Below are the code and all the weights of a small trained network. Each question names an input and a target symbol and asks about switching units off, where a switched-off unit gives its printed mean instead of its output.

import numpy as np


def w(rows, s, z=0):
    codes = np.array(rows[::2]) - 128.0
    scale = np.full(codes.shape[1], s)
    scale[-1] = z or s
    return codes * scale


def f(y):
    return y / 2 * (1 + np.tanh(0.7978845608 * (y + 0.044715 * y**3)))


def softmax(a):
    e = np.exp(a - a.max(-1, keepdims=True))
    return e / e.sum(-1, keepdims=True)


def log_softmax(a):
    a = a - a.max(-1, keepdims=True)
    return a - np.log(np.exp(a).sum(-1, keepdims=True))


def net(x, mask):
    ids = ['ΛΞΠΣΦΩβγδζητ'.index(c) for c in x.split()]
    T = len(ids)
    res = E[ids] + P[:T]
    u = 0
    for l in range(2):
        q, k, v = (res @ M[l].T for M in (Q, K, V))
        z = softmax(np.where(np.tri(T) > 0, q @ k.T / 2**0.5, -1e9)) @ v
        res = res + np.where(mask[u], z, O[l][:, -1]) @ O[l][:, :-1]
        u += 1
        y = f(res @ A[l][:, :-1].T + A[l][:, -1])
        res = res + np.where(mask[u : u + 16], y, B[l][:, -1]) @ B[l][:, :-1]
        u += 16
    return log_softmax(res[-1] @ U[:, :-1].T + U[:, -1])


Q, K, V, O, A, B = {}, {}, {}, {}, {}, {}
E = w([
[132,183,130,118,109,58,137,121,143,74,149],'Λ',
[231,134,73,116,219,135,114,70,39,53,90],'Ξ',
[166,115,99,25,174,109,160,234,190,170,78],'Π',
[151,36,188,100,137,57,104,170,104,129,126],'Σ',
[183,109,43,115,79,80,106,69,19,111,150],'Φ',
[124,180,115,185,62,106,90,221,110,128,90],'Ω',
[136,35,42,194,174,71,214,161,94,156,130],'β',
[134,134,83,138,91,60,125,97,87,62,138],'γ',
[113,92,177,1,86,148,92,164,145,164,185],'δ',
[191,75,188,30,93,174,110,31,150,45,123],'ζ',
[137,125,195,125,48,234,168,116,39,98,139],'η',
[190,126,154,152,139,180,171,80,103,164,165],'τ',
],0.019)
P = w([
[49,171,132,104,179,89,114,24,147,213,11],'0',
[106,109,158,121,112,99,101,69,93,169,63],'1',
[111,109,170,119,118,111,131,93,111,131,92],'2',
[127,106,150,114,118,123,136,117,112,122,114],'3',
[141,109,138,127,118,126,140,142,116,117,138],'4',
[154,110,125,133,115,131,142,166,117,110,159],'5',
[165,115,116,141,113,131,146,186,129,105,181],'6',
[175,115,105,143,113,140,147,203,141,96,198],'7',
[189,121,90,151,111,143,146,219,149,91,215],'8',
[194,121,83,154,112,142,147,236,163,93,236],'9',
],0.012)
Q[0] = w([
[137,2,151,76,234,251,201,167,153,162,175],'0.h0',
[62,143,158,115,78,148,179,215,84,103,160],'0.h0',
],0.0076)
K[0] = w([
[217,105,84,126,110,159,137,238,129,21,249],'0.h0',
[179,120,120,150,111,122,121,120,174,136,151],'0.h0',
],0.012)
V[0] = w([
[112,58,150,147,130,149,9,224,1,150,122],'0.h0',
[152,31,165,122,225,20,26,135,196,50,191],'0.h0',
],0.0053)
O[0] = w([
[111,125,181,178,69,177,72,74,248,78,115,138],'0.h0',
[67,139,187,194,159,137,95,145,64,149,166,6],'0.h0',
],0.011,0.0011)
A[0] = w([
[182,116,158,203,118,230,29,17,219,134,130,125],'0.n0',
[103,253,91,130,138,94,100,175,125,109,128,125],'0.n1',
[129,103,192,98,101,37,113,129,110,47,159,106],'0.n2',
[181,87,174,146,157,84,99,155,56,87,65,213],'0.n3',
[215,94,76,113,190,228,153,86,109,88,183,187],'0.n4',
[57,154,88,123,247,152,107,130,112,206,152,10],'0.n5',
[105,122,103,166,232,169,159,136,132,143,136,4],'0.n6',
[136,174,223,134,170,196,160,141,134,160,186,111],'0.n7',
[55,174,84,110,64,69,89,58,71,44,189,217],'0.n8',
[230,135,169,79,159,175,67,156,166,102,136,106],'0.n9',
[159,196,220,182,146,248,129,104,52,6,107,49],'0.n10',
[162,150,32,81,103,103,62,86,102,46,183,124],'0.n11',
[89,184,245,114,140,232,99,73,139,206,181,132],'0.n12',
[38,119,85,159,132,29,138,134,144,168,82,76],'0.n13',
[143,184,95,133,227,153,110,63,112,89,78,49],'0.n14',
[83,133,143,167,122,101,88,150,151,164,50,101],'0.n15',
],0.0066,0.0037)
B[0] = w([
[145,156,129,220,133,79,140,85,202,123,132,197],'0.n0',
[229,83,121,162,95,156,179,111,142,135,107,195],'0.n1',
[147,84,134,142,133,175,175,157,83,139,127,191],'0.n2',
[170,155,158,128,127,85,183,102,149,57,121,253],'0.n3',
[90,200,192,138,113,143,163,176,130,120,145,247],'0.n4',
[159,135,161,191,52,198,110,107,151,135,94,133],'0.n5',
[103,125,112,129,113,147,111,75,157,75,136,127],'0.n6',
[52,142,164,191,128,100,130,175,95,197,133,157],'0.n7',
[180,129,89,205,48,173,90,197,134,188,23,204],'0.n8',
[77,113,157,170,109,86,150,159,179,134,119,206],'0.n9',
[119,137,139,144,254,68,130,124,126,162,162,195],'0.n10',
[111,130,129,164,112,93,92,158,126,104,113,222],'0.n11',
[65,134,109,152,139,41,113,99,34,184,159,180],'0.n12',
[103,92,142,157,110,67,183,103,108,127,120,166],'0.n13',
[126,181,166,55,122,81,143,150,88,97,92,146],'0.n14',
[147,123,133,114,134,154,160,93,173,109,103,152],'0.n15',
],0.0082,0.0059)
Q[1] = w([
[236,110,62,105,10,168,71,58,64,91,59],'1.h0',
[179,254,42,111,115,123,92,63,95,133,79],'1.h0',
],0.0099)
K[1] = w([
[106,169,144,101,123,153,173,10,106,202,23],'1.h0',
[135,93,183,89,149,79,90,67,104,83,43],'1.h0',
],0.011)
V[1] = w([
[163,158,219,33,186,169,223,57,233,253,205],'1.h0',
[157,246,233,43,12,119,17,104,62,145,210],'1.h0',
],0.0051)
O[1] = w([
[76,131,210,178,115,127,117,253,130,31,198,156],'1.h0',
[245,227,122,131,71,120,27,102,117,86,160,2],'1.h0',
],0.012,0.006)
A[1] = w([
[152,119,66,111,102,137,167,160,166,140,88,146],'1.n0',
[129,96,93,130,122,105,196,126,144,155,74,181],'1.n1',
[143,159,103,33,137,99,101,168,131,134,101,113],'1.n2',
[157,169,101,92,115,146,93,146,180,70,94,60],'1.n3',
[156,134,109,128,80,184,56,107,181,164,127,79],'1.n4',
[143,200,120,127,149,201,186,126,152,75,81,69],'1.n5',
[38,103,60,102,82,152,111,127,157,124,124,3],'1.n6',
[96,94,97,133,144,186,160,126,159,141,105,4],'1.n7',
[146,120,88,60,159,200,91,124,127,172,107,83],'1.n8',
[169,163,117,35,134,170,90,65,175,103,141,140],'1.n9',
[125,93,123,154,84,125,63,158,129,164,103,149],'1.n10',
[131,85,167,87,171,155,142,112,57,151,171,51],'1.n11',
[127,141,137,88,127,55,131,164,245,107,66,148],'1.n12',
[60,106,168,137,127,172,98,110,140,84,187,38],'1.n13',
[64,103,133,101,122,151,166,163,108,126,104,125],'1.n14',
[70,135,144,103,213,154,99,85,127,167,150,91],'1.n15',
],0.011,0.0049)
B[1] = w([
[61,145,123,116,85,48,96,77,119,128,112,199],'1.n0',
[147,138,141,83,147,227,123,143,111,130,183,253],'1.n1',
[188,127,222,211,113,115,170,173,182,206,122,143],'1.n2',
[54,140,175,110,204,82,106,43,120,191,151,156],'1.n3',
[61,174,126,79,222,156,180,159,129,79,70,145],'1.n4',
[138,85,122,43,51,81,140,130,181,110,71,148],'1.n5',
[56,170,96,59,114,108,142,52,145,2,238,151],'1.n6',
[154,107,193,168,150,110,91,136,103,99,183,187],'1.n7',
[119,45,184,124,143,122,9,85,100,100,73,135],'1.n8',
[78,54,52,201,139,182,166,171,57,36,103,141],'1.n9',
[118,158,179,100,152,166,204,119,221,134,137,158],'1.n10',
[144,234,34,112,66,116,180,165,42,114,131,149],'1.n11',
[138,100,93,182,96,134,147,171,76,112,116,208],'1.n12',
[162,134,73,18,152,69,116,46,167,35,75,144],'1.n13',
[231,120,84,149,171,48,53,143,199,154,104,223],'1.n14',
[108,112,149,137,45,120,44,187,204,148,35,147],'1.n15',
],0.0078,0.025)
U = w([
[147,139,80,66,99,131,173,187,79,153,119,176],'Λ',
[174,176,37,144,161,24,139,97,173,114,76,5],'Ξ',
[182,97,122,139,120,126,57,210,184,151,72,89],'Π',
[194,94,177,189,138,208,183,105,198,128,129,223],'Σ',
[131,121,93,142,156,157,95,140,134,79,88,128],'Φ',
[177,79,88,134,29,146,115,114,206,66,115,218],'Ω',
[93,94,116,171,202,94,132,94,68,86,201,215],'β',
[167,96,142,115,72,115,9,139,112,136,123,116],'γ',
[159,144,202,37,149,163,80,166,165,67,115,191],'δ',
[252,155,85,197,73,88,5,94,155,118,151,35],'ζ',
[40,98,145,184,105,25,83,116,124,168,125,35],'η',
[91,109,176,158,116,141,121,181,2,78,163,120],'τ',
],0.0059,0.0026)

Each question gives the input, a string of symbols that net reads in full, and the target symbol t.
The units are the heads (2 rows each of Q, K, V and O) and the neurons (one row each of A and B). Each row of codes is followed by its name. A weight is (code - 128) times the scale printed after its matrix; where a second scale follows, it is the last column's (O, A, B and U).
mask holds one flag per unit, layer by layer, with each layer's heads first. A switched-off unit (its flag False) gives its mean, the last column of its rows in O or B, instead of its output. The means were averaged over made-up inputs and are rounded, as every weight is.
A unit's drop is (log p(t) with every unit on - log p(t) with that unit switched off) / (log p(t) with every unit on - log p(t) with every unit switched off).
The circuit of an input: a set's keep is (log p(t) with only the set's units on - log p(t) with every unit switched off) / (log p(t) with every unit on - log p(t) with every unit switched off). Starting from the 12 units with the biggest drops (on a tie, the unit counted first), units are removed one at a time, each time the one whose removal leaves the highest keep (on an exact tie, the one counted first), for as long as the keep stays at least 0.8.
units of the circuit, in order: the units of the circuit, biggest drop first
most important unit: the unit with the biggest drop
k most important neurons: the k neurons with the biggest drops, biggest first
k most important neurons of layer l: the k neurons of layer l with the biggest drops, biggest first
input τ Ω β η Ω Σ Ω Λ Σ, target Λ: units of the circuit, in order	(1.h0; 0.n2; 1.n14; 1.n7)
input τ Ξ Ω, target τ: 4 most important neurons	(1.n14; 0.n11; 0.n4; 0.n8)
input Ω Π Φ, target Ω: 2 most important neurons	(0.n8; 0.n15)
input Ω Ξ τ ζ Φ Λ ζ Σ, target τ: units of the circuit, in order	(0.h0; 0.n2)
input τ γ Π Ω η Π γ Σ ζ τ, target τ: units of the circuit, in order	(1.n14; 1.h0)
input Π Σ Ω Λ Ω Ω Ω τ γ, target Π: units of the circuit, in order	(1.h0; 1.n14; 0.n8)
input ζ Ω Ω δ Σ Σ η, target η: most important neuron of layer 0	(0.n10)
input τ Ω Φ Ω β Σ, target Π: units of the circuit, in order	(1.h0; 1.n15; 1.n14)
input Ω β δ γ ζ ζ Λ η Π Σ, target Ξ: 4 most important neurons of layer 1	(1.n13; 1.n1; 1.n14; 1.n11)
input Π δ τ γ, target Π: units of the circuit, in order	(1.n14; 1.h0; 0.n8)
input β Π Ξ τ, target β: units of the circuit, in order	(0.n12; 0.n8)
input γ Ω Ω Σ τ Λ Φ η β, target β: units of the circuit, in order	(1.n7; 1.h0)
input Σ γ ζ Ω Ω Σ, target Σ: 2 most important neurons of layer 0	(0.n0; 0.n2)
input Ω Ω γ Ω η δ Π τ, target Ξ: 2 most important neurons	(1.n13; 0.n12)
input ζ γ Φ τ Ω Ξ Π Ω τ η, target δ: 2 most important neurons	(0.n4; 1.n13)
input τ Ξ Ω τ η, target δ: units of the circuit, in order	(1.h0; 1.n13)
input Ξ Ω Ω τ Π τ Σ Ω Σ Ω, target Ξ: most important neuron of layer 0	(0.n14)
input Λ Π ζ, target Ξ: 3 most important neurons	(0.n10; 1.n13; 1.n1)
input Π Σ Ω Λ Φ, target Π: 3 most important neurons	(1.n14; 0.n8; 0.n11)
input Σ γ γ η Σ, target Ω: 2 most important neurons	(0.n4; 0.n10)
input Ω Ξ δ γ Φ τ, target Φ: 2 most important neurons of layer 1	(1.n9; 1.n4)
input Ω Σ Π δ Π τ β τ, target Π: most important neuron	(1.n15)
input Π β Ω Ω β Ω β ζ, target Π: 2 most important neurons	(1.n15; 1.n14)
input Φ Π Σ γ η Σ δ Ω Ω, target Φ: 3 most important neurons of layer 1	(1.n4; 1.n9; 1.n8)
input Ω τ Ω γ τ, target γ: 2 most important neurons	(0.n11; 1.n8)
input γ τ η γ, target γ: 3 most important neurons	(0.n8; 1.n8; 1.n1)
input Λ Ω Π Λ Ξ, target Ξ: most important unit	1.n1
input Λ τ Ω Ξ Ω δ γ ζ, target γ: 3 most important neurons of layer 0	(0.n12; 0.n11; 0.n8)
input η Λ Ω, target η: 4 most important neurons	(1.n3; 1.n1; 1.n14; 1.n0)
